[ 38.6 -25.3  -0.1 -30.3  12.7 -39.9  -8.2   4.2 -22.4   6.3  27.5 -10.0
  29.7 -55.4 -29.7 -10.6  30.3 -51.2  -0.4  69.8 -72.6 -11.4 -19.2  15.1
   3.4]  q154
[ 42.4  40.7  27.4  -2.0  57.0 -33.1 -16.3 -11.0  34.0  -4.5  55.3   2.0
  35.6 -16.8 -69.3  19.7  -7.9  23.0  11.5 -73.7   9.2  26.5  25.6  28.6
  12.6]  q697
[ 34.0  -4.6  55.3   2.0  35.6 -16.8   9.2  14.3  14.2 -24.5  -7.5 -24.7
   2.6  15.9  14.4 -50.3  55.0  36.6 -27.6  56.0  -4.0  23.6  22.3  39.0
  79.0]  q64
[ -6.1 -21.3 -80.1 -25.0 -12.9 -56.1  25.1  -4.4 -37.6   6.8   0.3 -69.3
  35.6 -16.8   2.0 -52.5  17.7  15.3  22.1  34.4 -11.9 -23.7  19.0 -13.6
   4.5]  q546
then: [ 27.4  -2.0  57.0 -33.1] -> [-16.3 -11.0]
then: [-69.3  35.6 -16.8   2.0] -> [-52.5  17.7]
then: [-24.5  -7.5 -24.7   2.6  15.9  14.4] -> [-50.3  55.0]
then: [ 34.0  -4.5  55.3   2.0  35.6 -16.8] -> [-69.3  19.7]

[18.0 29.8 47.6 12.8 90.7 49.8]  q487
[23.2 18.0 10.0 47.6 88.6 35.9]  q178
[29.8 18.0 47.6 10.0 72.2 24.7]  q560
then: [18.0 29.8 47.6] -> [12.8 90.7]
then: [18.0 47.6 10.0] -> [72.2 24.7]
then: [47.6 12.8] -> [90.7 49.8]

[  2.5  11.1 -34.7   7.2  -1.1 -32.7 -26.0 -35.6 -11.2 -33.3  40.6 -40.6
 -28.6  12.9  -4.8  35.2 -28.3  -4.7  22.5] -> q879
[ 34.0  28.7  26.3  26.2  19.3 -40.5  13.9  37.1  30.7  30.0 -36.2  39.9
  27.2 -21.8  34.7 -22.6  16.5 -23.1  45.0] -> q243
[-12.3  16.3 -36.3   1.1  -8.5  23.1 -25.6 -43.0  28.7 -33.7  40.3 -39.8
 -30.2  15.0  32.5  19.2 -14.1  -2.5  -9.8] -> q384
[ 27.9 -20.5  -7.4 -10.0  11.7 -32.3   3.0 -13.8 -46.4  30.0  -6.2 -11.1
 -33.0  12.0  -3.0  -0.8  13.2  -1.2   4.5] -> q627
[-20.3 -45.8   7.4   4.0  14.5  17.4  16.0  17.9 -74.8  16.6 -13.6  22.4
  11.2  -9.5 -56.9  -4.1  26.1  37.6 -21.5] -> q969
[ 45.9  12.9  -9.9   9.7  10.2 -45.8  -8.0  -6.1 -10.4  -2.2  12.0  -6.2
  -0.8 -33.0 -11.1  -3.0   6.0 -23.1  66.8] -> q637
then: [ 30.0 -36.2  39.9  27.2 -21.8  34.7] -> [-22.6  16.5]
then: [-20.5  -7.4] -> [-10.0  11.7]
then: [  7.4   4.0  14.5  17.4  16.0  17.9 -74.8  16.6 -13.6  22.4  11.2] -> [ -9.5 -56.9]
then: [ 12.0  -6.2  -0.8 -33.0 -11.1  -3.0] -> [  6.0 -23.1]
then: [ 7.2 -1.1] -> [-32.7 -26.0]
then: [ 23.1 -25.6 -43.0  28.7 -33.7  40.3 -39.8 -30.2] -> [15.0 32.5]

[-13.8   0.7 -12.9  -8.2  -4.5   3.2 -24.8 -10.3   1.6  -0.2  -1.6   2.2
  -3.6   5.7]  q598
[ 1.5 -2.0 -4.2 -0.3 -0.2 15.0 18.5 21.4  1.1  2.6  2.2 -4.4  0.3  2.6]  q986
[-21.8  -0.1 -27.3   0.1  10.7   1.7  36.8 -46.7  30.7  -2.3   4.3   1.7
  -3.5  -2.2]  q713
[ -7.1   6.8  23.3   1.5  -9.8 -45.6  85.9  28.7  10.6   1.5   1.5   0.7
   0.1  -0.8]  q441
[  7.8  -1.4 -55.1   4.6  -8.6  -7.9  -3.3 -26.8  10.3  -6.1  -1.8   0.4
  -4.9   0.2]  q876
[ 13.7  -1.3 -60.2   6.5  -2.2  -7.7  -8.7 -26.2  32.9  -4.9 -41.3  43.2
  -1.5 -81.0]  q102
[-15.1   3.2  18.4  -3.5 -14.8   3.4 -26.2  45.0 -21.4  15.4   0.6 -15.0
   7.4   7.8]  q93
[  2.9   0.6 -53.8   4.9   2.7  -7.3 -12.4 -19.0  20.0   1.8 -11.8   6.7
   1.1 -14.9]  q86
[  4.3   1.3 -59.4   6.2   4.7  -1.1  -3.8 -10.9   8.2   3.0  -0.2  -3.7
  -2.8   3.8]  q327
[ 11.0  -8.8 -60.5   7.9  20.6 -19.4   4.5  15.7 -13.6 -37.6 -13.6   6.8
  18.3  -3.8]  q219
[-11.5  -3.9 -41.4   2.2  -2.6  -7.7 -13.0 -21.8  18.2  -9.9 -46.8  43.9
  -2.0 -91.6]  q397
then: [-15.1   3.2  18.4  -3.5] -> [-14.8   3.4]
then: [  2.9   0.6 -53.8   4.9   2.7  -7.3 -12.4] -> [-19.0  20.0]
then: [-15.1   3.2  18.4  -3.5 -14.8   3.4 -26.2] -> [ 45.0 -21.4]
then: [-55.1   4.6  -8.6] -> [-7.9 -3.3]

[-74.8  24.8 -57.8  32.0 -23.2 -30.9] -> q480
[-74.8  24.8  61.3  24.8  13.9 -27.5] -> q942
[-74.8 -57.8  61.3  24.8  10.0  -0.7] -> q50
[-74.8  24.8 -57.8  61.3  14.3  67.8] -> q612
then: [-74.8 -57.8] -> [61.3 24.8]
then: [ 24.8 -57.8  61.3] -> [14.3 67.8]
q: [-74.8  24.8 -57.8  32.0 -23.2 -30.9] -> q480
then: [24.8 61.3 24.8] -> [ 13.9 -27.5]
q: [-74.8 -57.8  61.3  24.8  10.0  -0.7] -> q50

